Here is a tiny trained network, its code and every weight. The questions are about switching its units off for an input and a class, where a switched-off unit gives its printed mean instead of its output.

import numpy as np


def w(rows, s, z=0):
    codes = np.array(rows[::2]) - 128.0
    scale = np.full(codes.shape[1], s)
    scale[-1] = z or s
    return codes * scale


def f(y):
    return y / 2 * (1 + np.tanh(0.7978845608 * (y + 0.044715 * y**3)))


def log_softmax(a):
    a = a - a.max(-1, keepdims=True)
    return a - np.log(np.exp(a).sum(-1, keepdims=True))


def net(x, mask):
    res = np.array(x, float).reshape(1, 4) / 4 @ E
    y = f(res @ A[0][:, :-1].T + A[0][:, -1])
    res = res + np.where(mask, y, B[0][:, -1]) @ B[0][:, :-1]
    return log_softmax(res[-1] @ U[:, :-1].T + U[:, -1])


A, B = {}, {}
E = w([
[192,34,12,181,144,109,73,23],'x0',
[10,65,107,57,1,172,132,58],'x1',
[125,169,57,246,84,233,199,146],'x2',
[132,130,129,132,129,126,126,116],'x3',
],0.0054)
A[0] = w([
[153,72,175,17,163,66,82,107,20],'N1',
[186,48,23,189,129,114,52,8,44],'N2',
[24,87,100,84,23,146,145,82,6],'N3',
[219,190,126,187,225,66,137,196,44],'N4',
[137,88,180,29,163,60,37,122,70],'N5',
[16,90,88,82,24,138,136,97,4],'N6',
[138,71,180,26,169,77,51,109,27],'N7',
[207,47,33,174,152,99,40,28,87],'N8',
[71,228,253,82,106,140,167,221,31],'N9',
[209,185,134,197,237,88,108,204,46],'N10',
[148,176,63,197,88,187,217,142,21],'N11',
[115,150,49,240,89,220,210,141,84],'N12',
[122,142,65,231,74,237,208,162,118],'N13',
],0.005,0.0028)
B[0] = w([
[78,141,172,174,158,105,86,116,183],'N1',
[45,97,175,103,194,168,212,226,245],'N2',
[187,33,230,52,79,204,112,79,202],'N3',
[182,29,254,45,41,226,98,66,225],'N4',
[66,162,175,203,177,84,90,97,209],'N5',
[190,48,220,69,96,218,115,79,199],'N6',
[74,154,200,191,188,93,89,107,188],'N7',
[54,100,142,125,162,163,207,220,252],'N8',
[49,81,118,132,188,169,209,211,245],'N9',
[161,40,227,59,64,208,98,77,228],'N10',
[72,130,236,156,207,91,75,111,171],'N11',
[72,146,205,174,181,74,79,91,228],'N12',
[74,148,195,163,173,71,65,83,242],'N13',
],0.0069,0.0035)
U = w([
[173,91,156,83,104,178,104,79,87],'0',
[124,137,111,132,133,115,132,129,252],'1',
[91,120,122,123,151,145,200,205,64],'2',
[104,155,144,162,149,78,63,89,93],'3',
[190,190,8,120,94,82,126,124,185],'4',
[193,169,26,124,114,100,120,102,39],'5',
],0.013)

Each question gives the input, the list of numbers given to net, and the class t.
The units are the neurons (one row each of A and B). Each row of codes is followed by its name. A weight is (code - 128) times the scale printed after its matrix; where a second scale follows, it is the last column's (A, B and U).
mask holds one flag per neuron, in row order. A switched-off neuron (its flag False) gives its mean, the last column of its row in B, instead of its output. The means were averaged over made-up inputs and are rounded, as every weight is.
A unit's drop is (log p(t) with every unit on - log p(t) with that unit switched off) / (log p(t) with every unit on - log p(t) with every unit switched off).
The circuit of an input: a set's keep is (log p(t) with only the set's units on - log p(t) with every unit switched off) / (log p(t) with every unit on - log p(t) with every unit switched off). Starting from the 12 units with the biggest drops (on a tie, the unit counted first), units are removed one at a time, each time the one whose removal leaves the highest keep (on an exact tie, the one counted first), for as long as the keep stays at least 0.8.
units of the circuit, in order: the units of the circuit, biggest drop first
unit that matters most: the unit with the biggest drop
top k neurons: the k neurons with the biggest drops, biggest first
drop of u: that unit's drop, to one decimal
input [-6,2,8,0], class 3: top 3 neurons : N13, N12, N11
input [-4,-7,-5,-5], class 0: units of the circuit, in order : N4
input [7,5,0,3], class 2: units of the circuit, in order : N2, N8
input [7,5,-2,-3], class 2: top 2 neurons : N2, N8
input [4,6,-7,3], class 3: top 3 neurons : N5, N7, N1
input [0,3,4,0], class 3: units of the circuit, in order : N13, N12, N9
input [-1,-2,6,-5], class 3: units of the circuit, in order : N13, N12, N11
input [3,-2,-7,-6], class 3: units of the circuit, in order : N5, N7
input [-4,-5,-3,3], class 0: top 4 neurons : N4, N10, N8, N2
input [-6,-3,-8,-3], class 3: top 2 neurons : N5, N7
input [-6,6,6,3], class 0: top 2 neurons : N3, N6
input [2,0,5,2], class 3: drop of N9 : 0.2
input [7,4,-3,3], class 2: drop of N8 : 0.3
input [-4,-6,-1,-5], class 0: drop of N4 : 0.4
input [8,-6,1,4], class 2: unit that matters most : N8
